Here is a tiny trained network, its code and every weight. The questions are about switching its units off for an input and a target symbol, where a switched-off unit gives its printed mean instead of its output.

import numpy as np


def w(rows, s, z=0):
    codes = np.array(rows[::2]) - 128.0
    scale = np.full(codes.shape[1], s)
    scale[-1] = z or s
    return codes * scale


def norm(h):
    return h / np.sqrt((h * h).mean(-1, keepdims=True) + 1e-5)


def softmax(a):
    e = np.exp(a - a.max(-1, keepdims=True))
    return e / e.sum(-1, keepdims=True)


def log_softmax(a):
    a = a - a.max(-1, keepdims=True)
    return a - np.log(np.exp(a).sum(-1, keepdims=True))


def net(x, mask):
    ids = ['Ψαεθμπτ'.index(c) for c in x.split()]
    T = len(ids)
    res = E[ids] + P[:T]
    u = 0
    for l in range(3):
        r = norm(res)
        for j in range(3):
            rows = slice(2 * j, 2 * j + 2)
            q, k, v = (r @ M[l][rows].T for M in (Q, K, V))
            z = softmax(np.where(np.tri(T) > 0, q @ k.T / 2**0.5, -1e9)) @ v
            o = O[l][rows]
            res = res + np.where(mask[u + j], z, o[:, -1]) @ o[:, :-1]
        u += 3
    return log_softmax(norm(res)[-1] @ U[:, :-1].T + U[:, -1])


Q, K, V, O = {}, {}, {}, {}
E = w([
[188,163,92,193,150],'Ψ',
[180,130,163,222,97],'α',
[194,181,168,150,136],'ε',
[150,94,77,244,106],'θ',
[178,207,129,60,178],'μ',
[184,188,230,130,110],'π',
[31,4,114,86,66],'τ',
],0.0047)
P = w([
[223,117,119,111,152],'0',
[168,208,67,116,81],'1',
[207,146,87,102,95],'2',
[103,222,85,141,111],'3',
[93,144,156,159,224],'4',
[79,207,119,161,167],'5',
[142,74,168,138,234],'6',
[238,88,96,85,109],'7',
[211,50,148,103,180],'8',
[164,154,102,113,52],'9',
[41,192,166,218,65],'10',
[98,202,101,189,2],'11',
],0.0059)
Q[0] = w([
[174,145,242,125,196],'0.h0',
[69,44,49,125,69],'0.h0',
[132,120,45,22,98],'0.h1',
[156,120,105,226,150],'0.h1',
[57,227,248,61,121],'0.h2',
[105,33,4,173,10],'0.h2',
],0.0036)
K[0] = w([
[2,101,139,130,86],'0.h0',
[191,176,151,136,134],'0.h0',
[59,132,67,87,144],'0.h1',
[210,102,160,95,111],'0.h1',
[66,149,197,125,112],'0.h2',
[121,81,41,198,49],'0.h2',
],0.005)
V[0] = w([
[139,126,175,149,143],'0.h0',
[138,115,185,137,238],'0.h0',
[138,122,116,192,123],'0.h1',
[139,122,121,216,100],'0.h1',
[125,139,116,94,157],'0.h2',
[134,42,40,249,73],'0.h2',
],0.0016)
O[0] = w([
[85,151,136,138,107,198],'0.h0',
[64,146,147,127,9,156],'0.h0',
[137,174,165,157,228,219],'0.h1',
[124,198,160,160,241,249],'0.h1',
[125,102,113,126,116,109],'0.h2',
[188,193,250,41,62,4],'0.h2',
],0.0012,0.00037)
Q[1] = w([
[21,205,135,170,127],'1.h0',
[90,83,180,158,255],'1.h0',
[123,161,157,68,140],'1.h1',
[170,171,90,157,163],'1.h1',
[99,125,142,107,143],'1.h2',
[97,129,113,120,120],'1.h2',
],0.021)
K[1] = w([
[247,83,94,74,62],'1.h0',
[103,213,78,121,39],'1.h0',
[167,194,172,86,184],'1.h1',
[180,148,71,213,157],'1.h1',
[158,95,115,113,109],'1.h2',
[131,76,146,114,135],'1.h2',
],0.016)
V[1] = w([
[139,76,139,236,81],'1.h0',
[126,99,7,205,155],'1.h0',
[160,155,150,83,124],'1.h1',
[116,172,152,105,135],'1.h1',
[47,97,137,133,133],'1.h2',
[82,157,100,147,140],'1.h2',
],0.013)
O[1] = w([
[99,22,55,234,206,142],'1.h0',
[84,125,3,230,35,118],'1.h0',
[85,105,150,183,99,150],'1.h1',
[156,72,143,152,89,123],'1.h1',
[135,58,167,149,68,1],'1.h2',
[80,132,191,164,121,124],'1.h2',
],0.011,0.0098)
Q[2] = w([
[147,183,94,123,194],'2.h0',
[99,35,176,107,80],'2.h0',
[129,173,231,9,178],'2.h1',
[92,238,54,162,135],'2.h1',
[153,208,171,203,144],'2.h2',
[90,55,171,100,67],'2.h2',
],0.011)
K[2] = w([
[101,118,177,81,110],'2.h0',
[188,151,55,146,175],'2.h0',
[125,167,214,27,130],'2.h1',
[78,216,105,165,125],'2.h1',
[1,75,130,10,84],'2.h2',
[224,156,155,157,86],'2.h2',
],0.011)
V[2] = w([
[142,190,149,49,142],'2.h0',
[57,40,171,110,74],'2.h0',
[92,243,30,254,190],'2.h1',
[129,247,140,60,184],'2.h1',
[34,113,81,52,149],'2.h2',
[99,66,171,58,60],'2.h2',
],0.0071)
O[2] = w([
[154,59,165,78,70,238],'2.h0',
[167,171,61,94,187,6],'2.h0',
[254,111,184,51,134,253],'2.h1',
[138,9,81,122,66,243],'2.h1',
[214,94,146,31,111,152],'2.h2',
[97,143,25,58,187,34],'2.h2',
],0.0069,0.0074)
U = w([
[236,201,78,180,13,7],'Ψ',
[191,41,144,207,238,24],'α',
[118,71,176,182,63,179],'ε',
[21,139,41,175,125,161],'θ',
[63,255,104,87,42,110],'μ',
[58,99,200,79,254,98],'π',
[200,145,57,75,158,193],'τ',
],0.0097,0.013)

Each question gives the input, a string of symbols that net reads in full, and the target symbol t.
The units are the heads (2 rows each of Q, K, V and O). Each row of codes is followed by its name. A weight is (code - 128) times the scale printed after its matrix; where a second scale follows, it is the last column's (O and U).
mask holds one flag per head, layer by layer. A switched-off head (its flag False) gives its mean, the last column of its rows in O, instead of its output. The means were averaged over made-up inputs and are rounded, as every weight is.
A unit's drop is (log p(t) with every unit on - log p(t) with that unit switched off) / (log p(t) with every unit on - log p(t) with every unit switched off).
The circuit of an input: a set's keep is (log p(t) with only the set's units on - log p(t) with every unit switched off) / (log p(t) with every unit on - log p(t) with every unit switched off). Starting from all 9 units, units are removed one at a time, each time the one whose removal leaves the highest keep (on an exact tie, the one counted first), for as long as the keep stays at least 0.8.
units of the circuit, in order: the units of the circuit, biggest drop first
most important unit: the unit with the biggest drop
heads that matter: for each layer, one digit per head in row order, 1 if its drop is at least 0.15 and else 0, layers parted by /
drop of u: that unit's drop, to one decimal
input π ε ε μ π ε μ π μ, target ε: most important unit	2.h1
input π α θ α μ ε θ π α π α Ψ, target α: heads that matter	000 / 100 / 010
input μ α ε Ψ θ Ψ α π Ψ, target Ψ: heads that matter	000 / 100 / 010
input ε θ τ ε ε α π ε τ α, target π: heads that matter	000 / 100 / 000
input α ε θ ε τ π ε τ μ θ ε, target τ: units of the circuit, in order	2.h1, 2.h2
input ε μ α μ θ α α, target μ: heads that matter	000 / 100 / 000
input ε Ψ α τ μ π μ μ α π π θ, target α: units of the circuit, in order	1.h0, 2.h1
input Ψ ε Ψ π θ, target τ: heads that matter	000 / 010 / 000
input τ ε μ θ ε ε α μ, target ε: units of the circuit, in order	2.h1, 1.h0, 1.h2
input π τ ε π α θ θ π π, target θ: heads that matter	000 / 100 / 000
input Ψ α ε μ, target Ψ: units of the circuit, in order	1.h0, 2.h1
input θ Ψ Ψ π μ ε α α θ π τ, target τ: heads that matter	000 / 011 / 010
input π α τ θ Ψ τ, target τ: heads that matter	000 / 100 / 010
input θ ε μ, target θ: units of the circuit, in order	1.h0
input π π π α ε π ε α π π ε, target α: units of the circuit, in order	1.h0, 2.h1
input π α π τ τ, target α: drop of 1.h2	0.2
input θ π ε Ψ, target θ: drop of 1.h1	0.0
input τ α Ψ π ε π α π π ε π, target π: drop of 1.h2	0.1
